Where the symbols take the elements:
state | ε β ξ ω π ψ ζ
MN | CM HM NZ QZ HN BT GJ
DR | RF LP DM DT DN FL QJ
ZT | DT DS RR RF ZN TC QN
ZF | LF BL DC PQ BT HN CR
TL | GL DQ NQ SG TC ZN RT
CF | HC QQ DH HB RL JD SC
TN | LP RF SC DS JC BN DH
ZH | FB RJ SG NQ TB BH BZ
GH | PM GF - FD SZ RH FC
GQ | DQ GL BT SQ DC NZ LJ
JN | LJ RT BD RP PJ ZS DQ
BH | SL QF CG HH TJ ZH GP
JR | CR ZP PJ JD BD HB LF
SJ | PQ TB BN LF RJ SC JD
CZ | LS HR JD PJ RP DH BN
QM | HQ GT FD - DG BQ RN
HF | SQ SG RJ DQ BN JC RP
SL | BH QZ DN HM DM FB FT
RM | CN PJ ZP HR RT QN TC
JD | DZ PB CZ JR FM CF SJ
DS | MB ZT NT TN FR MM QB
DG | ZP CR CN TH QM JH BL
CN | RM JF DG SZ FD QD DP
DT | ZT MB BS DR SD DP QD
LF | ZF QG MM SJ GG NT JR
SC | MH TJ TN NT QF SJ CF
CQ | FL BN TB TC SG RF HR
BL | QG ZF DP BF RN BS DG
MM | DC TC LF BN DQ DS PJ
ZG | MF ZS NG RC QN RT ZN
GL | TL GQ RN FC DP SD FD
TJ | DM SC RF RR BH TB QQ
MD | GJ NG ZS RL HB BD CM
HC | CF JT LH MG FP DZ MH
ZS | TD ZG MD JL QB JN FR
HN | NT BS MB MH MN ZF MG
QJ | TP LH JT QD RH SZ DR
DC | MM DP ZF FJ GQ MB JF
FP | RL FT LG GJ HC QR QZ
CR | JR DG JF DZ GT MG ZF
LJ | JN FD GT GF JF TD GQ
SD | ZN NZ HM DN DT GL MF
DM | TJ MH DR BS SL BF JT
RP | GF PM FM JN CZ JL HF
NQ | RN GG TL ZH QG HH HQ
RR | BS NT ZT TJ HH QG ZZ
HQ | QM BD RT BZ ZP NG NQ
LS | CZ SZ DZ JF GF LH FJ
FJ | BN FL PQ DC SQ LP LS
BQ | NG GJ MF FT JH QM HM
FM | QR BZ RP BD JD RL RJ
CG | DN JC BH ZN RF SG RC
HR | SZ CZ PB RM PM TP CQ
HB | MG ZZ QB CF MD JR NT
BF | TB PQ FL BL FB DM TH
GG | BT NQ DQ RJ LF CM BD
CM | MN HH FR QF NT GG MD
BS | RR HN DT DM HM BL JH
MB | DS DT HN LP NZ DC QC
QB | QC QN HB DH ZS PJ DS
ZP | DG JR RM PB HQ ZZ QG
DH | LH TP CF QB JL CZ TN
HH | HM CM ZN BH RR NQ NG
LH | DH QJ HC QC LG LS LP
TB | BF SJ CQ QG ZH TJ PB
QF | QZ BH JC CM SC RJ RL
FR | NZ ZN CM JC DS DQ ZS
LG | JL RH FP TD LH GF LZ
GT | BD QM LJ QR CR GJ BT
ZN | SD FR HH CG ZT TL ZG
GF | RP GH QR LJ LS LG SQ
RL | FP GP JL MD CF FM QF
JH | ZZ MG QD JT BQ DG BS
NT | HN RR DS SC CM LF HB
RC | RH JL GP ZG TP PM CG
TP | QJ DH QQ QN RC HR RF
RF | DR TN TJ ZT CG CQ TP
NZ | FR SD MN LZ MB GQ TD
PJ | JF RM JR CZ JN QB MM
MH | SC DM LP HN QZ PQ HC
BN | FJ CQ SJ MM HF TN CZ
RH | RC LG FT MF QJ GH DN
GP | FT RL RC NG QQ BZ BH
MP | RJ FB SQ BT PQ QZ QR
RT | FD JN HQ PM RM ZG TL
GJ | MD BQ TD FP MG GT MN
BD | GT HQ JN FM JR MD GG
RN | NQ BT GL FB BL HM QM
TH | PB DZ SZ DG - JT BF
TD | ZS MF GJ LG QC LJ NZ
HM | HH MN SD SL BS RN BQ
QQ | JT CF TP ZZ GP PB TJ
SQ | HF FC MP GQ FJ LZ GF
FC | SG SQ FB GL FL DN GH
PM | GH RP BZ RT HR RC SG
QR | FM - GF GT DZ FP MP
PQ | SJ BF FJ ZF MP MH DZ
FD | RT LJ QM GH CN MF GL
LZ | JC DN QZ NZ LP SQ LG
SG | FC HF ZH TL CQ CG PM
ZZ | JH HB QN QQ NG ZP RR
MF | ZG TD BQ RH QD FD SD
JL | LG RC RL ZS DH RP JC
DP | TC DC BL FL GL DT CN
DN | CG LZ SL SD DR FC RH
QC | QB QD MG LH TD JF MB
QN | QD QB ZZ TP ZG RM ZT
JT | QQ HC QJ JH FT TH DM
FL | CQ FJ BF DP FC DR SZ
QZ | QF SL LZ MN MH MP FP
DZ | JD TH LS CR QR HC PQ
NG | BQ MD ZG GP ZZ HQ HH
SZ | HR LS TH CN GH QJ FL
BZ | - FM PM HQ PB GP ZH
TC | DP MM QG CQ TL ZT RM
FT | GP FP RH BQ JT - SL
MG | HB JH QC HC GJ CR HN
RJ | MP ZH HF GG SJ QF FM
LP | TN DR MH MB LZ FJ LH
JC | LZ CG QF FR TN HF JL
JF | PJ CN CR LS LJ QC DC
QG | BL LF TC TB NQ RR ZP
BT | GG RN GQ MP ZF MN GT
QD | QN QC JH QJ MF CN DT
PB | TH JD HR ZP BZ QQ TB
FB | ZH MP FC RN BF SL -
DQ | GQ TL GG HF MM FR JN

In the rows, 486 means zero.

The rows follow the links: the fewer symbols apart two elements are, the more alike their rows tend to be.

Row, then element:
393 262 461 736 574 454 292 428 702 494 463 713 640 358 541 205 626 454 482 229 195 600 492 544 563 367 429 625 710 395 625 418 447 565 242 512 517 654 325 527 266 399 516
element: PB
416 520 405 529 301 499 582 566 468 560 547 398 562 786 439 744 405 809 657 610 862 393 408 409 456 491 486 410 383 307 377 612 502 479 717 558 532 412 504 630 583 614 222
element: TD
321 563 413 536 357 355 467 444 627 443 514 604 676 503 536 592 607 767 516 484 817 399 533 636 433 507 673 616 497 447 449 612 556 343 362 570 440 547 835 824 636 557 358
element: FP
382 398 470 497 488 586 665 601 515 442 702 381 515 629 370 561 535 757 620 449 775 357 503 430 434 314 190 281 240 344 388 460 500 344 580 506 595 482 349 540 524 726 287
element: QD
566 502 538 472 481 410 219 390 529 493 292 641 301 276 629 405 514 257 361 475 117 538 536 442 529 385 605 572 585 717 676 447 470 619 309 407 478 420 639 560 464 328 711
element: ZH
650 346 460 420 414 528 483 594 437 620 452 427 178 486 661 695 392 425 488 847 391 472 511 351 476 535 421 300 193 704 659 344 402 599 705 430 491 475 523 372 475 381 621
element: ZN
365 509 425 526 320 387 402 507 716 432 548 648 451 416 606 551 617 726 568 430 789 343 540 536 492 313 578 566 434 457 443 583 608 431 315 477 493 515 819 865 586 625 368
element: FT
691 402 487 322 349 412 438 647 496 659 448 587 257 250 721 603 474 457 316 764 441 576 598 478 537 545 469 420 350 761 549 432 304 669 555 417 400 591 610 313 524 346 593
element: CG
560 750 536 332 586 575 560 320 447 389 206 327 305 480 436 486 437 273 618 423 426 248 358 325 465 263 579 376 464 575 466 465 713 571 450 333 542 161 539 704 527 619 616
element: RN
436 84 411 621 580 562 497 557 557 512 806 350 715 610 550 593 596 520 648 647 366 481 347 528 543 688 439 410 374 372 500 392 633 368 511 623 315 740 385 493 397 467 381
element: HB
653 336 472 411 524 605 487 545 457 518 509 366 294 381 712 667 505 330 548 824 310 410 384 375 505 575 596 300 225 722 610 342 583 575 519 410 339 474 583 521 506 402 646
element: HH
399 550 385 612 575 598 533 327 459 430 352 425 645 653 407 558 481 526 744 300 598 359 268 376 534 371 697 604 705 285 317 612 653 535 486 516 536 268 438 796 402 589 336
element: GT
539 330 590 414 660 602 565 516 366 477 669 244 503 506 517 578 525 288 509 764 269 437 346 536 420 839 503 350 271 574 544 294 578 333 523 513 284 645 467 346 539 346 668
element: NT
604 423 577 476 614 582 511 475 357 442 410 401 352 515 441 372 336 212 458 536 139 491 497 319 495 428 267 342 465 567 642 339 402 581 633 434 606 414 160 199 325 409 651
element: TC
585 320 594 387 505 580 555 591 422 505 599 386 331 525 517 530 452 385 472 707 323 468 506 483 469 585 200 230 191 699 605 302 442 426 604 435 419 594 379 213 498 401 625
element: ZT
697 453 533 425 429 447 405 553 432 626 304 665 256 245 611 428 383 331 303 461 245 663 551 441 550 408 473 544 597 718 602 487 292 740 605 399 510 425 365 265 406 370 602
element: SG
324 539 548 623 509 461 419 321 660 385 404 602 611 406 344 291 636 558 498 77 548 465 561 555 508 230 460 614 623 338 363 551 575 442 170 500 597 446 462 670 481 629 439
element: TH
468 159 338 645 465 600 453 566 576 600 605 392 598 608 702 734 536 531 732 741 406 454 255 443 583 636 620 485 388 438 515 414 603 493 599 662 345 590 526 632 403 399 376
element: MD
520 157 302 712 302 469 477 649 480 612 591 453 511 668 664 742 376 663 618 792 536 569 380 407 583 600 467 402 408 477 592 454 396 622 768 622 460 618 370 442 388 418 374
element: ZS
333 550 501 621 654 587 602 350 500 409 476 365 692 608 291 420 482 518 651 227 548 397 341 479 485 446 533 559 700 190 304 525 584 387 416 564 507 405 312 606 376 585 274
element: CR
507 751 527 251 408 522 571 541 317 453 428 307 320 609 432 742 347 592 484 781 679 345 475 404 370 570 506 394 245 550 485 517 456 419 635 436 519 298 690 470 719 578 506
element: NZ
458 152 383 688 449 477 537 622 441 557 802 391 617 718 518 530 487 658 582 677 505 534 422 545 535 694 314 370 385 377 561 421 447 456 693 650 408 729 288 309 401 472 334
element: QB
318 515 477 618 678 648 640 346 555 369 484 376 576 565 311 401 611 475 705 150 551 304 394 389 474 235 393 484 582 282 283 453 657 425 386 492 618 375 303 670 362 687 358
element: DG
545 118 407 508 427 451 459 711 617 645 765 637 519 383 597 385 573 650 412 543 575 712 584 552 535 466 261 454 451 488 435 440 288 483 573 591 458 849 328 333 433 408 383
element: TP
580 258 315 550 279 430 374 684 554 717 574 634 606 465 693 580 482 682 450 673 579 645 508 568 557 644 567 613 549 483 468 616 301 595 613 675 381 675 471 404 475 371 311
element: JL
588 376 563 285 469 465 481 695 435 584 640 571 336 308 563 429 518 393 283 614 357 645 613 547 454 566 270 386 276 704 492 363 341 453 553 517 387 716 424 197 580 321 621
element: RF
389 670 400 620 388 452 591 440 438 477 328 464 565 725 355 514 341 648 683 339 675 379 381 369 485 312 543 543 635 241 419 599 489 625 654 531 619 280 331 578 386 614 279
element: LJ
542 204 342 712 583 516 411 450 576 644 395 521 484 486 627 507 505 393 715 416 251 461 265 243 685 220 567 523 619 434 525 462 566 703 530 539 510 463 257 635 213 482 438
element: HQ
448 285 399 759 566 533 467 470 359 534 534 486 658 699 410 371 369 442 567 390 300 622 387 448 577 527 377 550 725 262 522 509 398 559 635 576 537 574 50 286 234 479 399
element: PJ
497 527 316 387 283 456 520 656 597 648 568 631 430 455 573 598 596 818 483 418 925 507 564 472 477 237 421 500 422 435 272 648 399 528 547 533 528 534 595 632 567 617 238
element: RH
451 280 330 668 337 353 246 541 635 507 552 650 654 466 693 591 546 616 534 661 481 554 466 594 530 664 669 602 534 572 639 524 492 530 402 635 373 769 711 681 513 332 493
element: RL
452 189 372 766 687 572 497 350 470 490 595 357 752 548 452 365 515 341 658 335 188 582 255 478 542 557 506 549 696 283 514 436 573 506 499 599 452 620 212 467 251 420 451
element: JR
501 755 619 188 518 472 608 547 376 497 644 475 492 464 343 480 450 558 264 543 714 553 636 687 325 710 400 485 390 527 358 601 375 263 458 471 463 524 607 280 781 495 484
element: LP
408 660 665 281 587 629 676 457 331 308 645 194 483 566 318 582 563 428 524 612 561 321 467 554 353 728 506 372 258 472 390 389 701 270 411 413 402 451 622 502 700 580 526
element: HN
510 408 632 424 522 429 375 505 565 403 643 476 414 298 631 419 628 338 334 680 269 529 601 628 461 610 395 455 294 711 677 382 480 364 253 428 387 708 674 403 606 276 728
element: TJ

Each walk starts at a row. The symbols on each line, taken left to right, move it on to the next element.
Each answer is a row, close to the row of the element it stands for.
start 497 255 413 602 503 471 410 505 522 602 531 666 620 423 490 240 547 476 419 288 361 706 558 510 565 354 323 600 714 438 472 530 325 680 521 562 538 629 159 252 254 420 355
β ω ψ ψ β
489 205 431 740 554 567 484 476 506 524 498 507 539 560 430 373 429 440 638 332 249 562 425 347 574 343 236 480 604 355 513 448 434 620 603 501 630 497 65 357 224 481 400
ω ε ω
391 552 514 604 539 532 615 423 539 444 462 448 521 655 309 404 436 574 569 164 604 393 534 350 440 192 295 447 578 228 394 510 521 436 526 416 694 338 177 502 369 671 338
start 592 412 547 325 495 426 510 615 383 570 686 530 425 382 577 471 444 402 257 692 420 664 589 632 456 855 425 507 402 639 501 490 294 400 550 535 335 724 499 167 598 298 586
ω ψ π
652 495 486 506 483 463 453 448 299 531 209 429 373 544 531 547 228 311 496 665 183 589 357 310 570 586 542 531 535 562 715 418 372 716 706 449 492 341 277 264 395 356 589
ξ ψ ω ε π
380 716 661 321 458 409 503 429 456 318 592 443 499 433 415 446 554 545 319 562 632 445 639 684 337 692 508 496 351 527 470 506 573 175 266 399 452 540 779 553 815 475 569
start 471 244 415 743 439 366 243 417 690 515 346 742 533 332 649 402 559 506 537 338 325 589 467 462 600 271 633 652 677 497 617 540 477 681 382 507 553 532 492 615 308 416 524
β ξ ω
519 272 301 722 416 488 395 513 469 593 364 506 575 649 501 488 318 498 636 538 314 573 304 419 606 382 564 596 709 352 589 517 414 756 706 552 529 440 196 408 263 430 361
ξ π ζ ω
472 530 628 494 594 391 340 342 461 384 424 514 571 343 475 290 477 290 341 420 130 599 524 624 507 685 596 632 684 580 614 425 469 456 278 480 464 609 468 358 524 306 674
start 436 506 490 446 362 510 576 622 567 518 738 564 498 466 384 456 618 746 434 304 927 537 624 536 390 362 231 480 392 355 277 560 424 353 475 494 598 622 517 511 584 620 297
ζ ε β ζ ε
367 537 470 444 414 472 584 602 463 521 719 489 672 583 315 482 562 765 383 408 920 602 674 673 410 562 354 532 475 306 236 625 461 296 515 606 464 622 519 458 622 537 261
ξ ζ β ψ ψ
359 670 698 308 501 499 465 426 575 353 568 460 368 306 460 388 619 500 374 486 626 387 652 618 367 523 438 401 267 575 485 425 595 232 171 358 461 519 817 588 712 556 607
start 432 860 617 264 529 451 585 389 349 379 456 499 490 454 229 278 382 410 245 257 562 596 631 579 357 556 482 563 664 406 333 611 372 422 417 432 516 346 430 310 561 494 467
β ε β ζ π
531 357 299 635 399 355 331 554 514 629 383 668 614 495 550 479 391 534 468 363 417 746 396 489 634 481 586 660 802 400 483 588 269 731 624 615 452 526 307 346 319 377 361
π ε π
450 668 349 516 367 411 512 417 507 585 336 610 647 563 393 439 412 672 511 245 747 538 493 490 464 368 671 686 778 235 311 716 351 659 555 556 567 335 417 544 423 575 277
start 370 786 651 421 720 641 649 314 361 260 417 258 540 560 233 426 429 259 563 320 392 370 439 449 379 534 570 465 556 412 380 455 683 332 370 442 492 259 430 479 549 537 578
ξ ε ζ ε ζ
472 815 651 367 585 562 677 365 221 324 470 305 498 699 158 421 300 365 447 383 485 409 516 432 335 528 426 463 543 356 432 512 488 364 519 394 616 215 326 327 535 602 517
ε π ω
657 569 462 337 403 393 395 462 387 605 276 617 428 328 559 422 314 328 264 498 278 677 497 511 587 634 675 645 705 615 589 587 248 690 585 458 472 462 396 204 401 292 587
start 616 300 303 640 391 451 385 602 578 722 361 733 482 356 609 395 506 477 431 345 391 674 477 403 623 287 509 623 702 453 524 542 289 814 587 541 553 513 307 418 254 404 427
ξ ψ β π
360 196 451 743 441 410 315 511 579 449 748 593 750 494 567 418 663 607 436 603 432 602 519 710 505 724 493 580 541 495 613 428 523 328 292 622 396 834 600 544 503 398 448
ψ ω ω
366 303 486 792 570 411 333 442 622 440 517 646 780 485 533 274 581 478 453 283 255 655 483 610 541 568 567 705 838 417 610 493 465 439 314 598 478 632 358 504 334 392 479
start 445 835 612 380 423 400 387 344 525 391 230 609 303 296 478 367 528 439 406 337 482 410 586 481 463 306 655 572 564 622 554 504 541 467 251 361 578 295 754 660 559 508 623
π β ε ξ
522 532 557 373 571 438 471 433 314 538 448 531 487 369 461 253 416 256 264 465 201 718 592 531 474 715 472 674 670 581 468 478 234 520 494 496 445 550 303 104 488 300 609
π β β ε
549 880 483 254 451 388 524 430 371 549 235 543 389 458 324 432 266 424 302 362 635 487 563 468 434 520 699 616 675 528 385 633 343 540 515 441 531 243 561 427 636 536 509
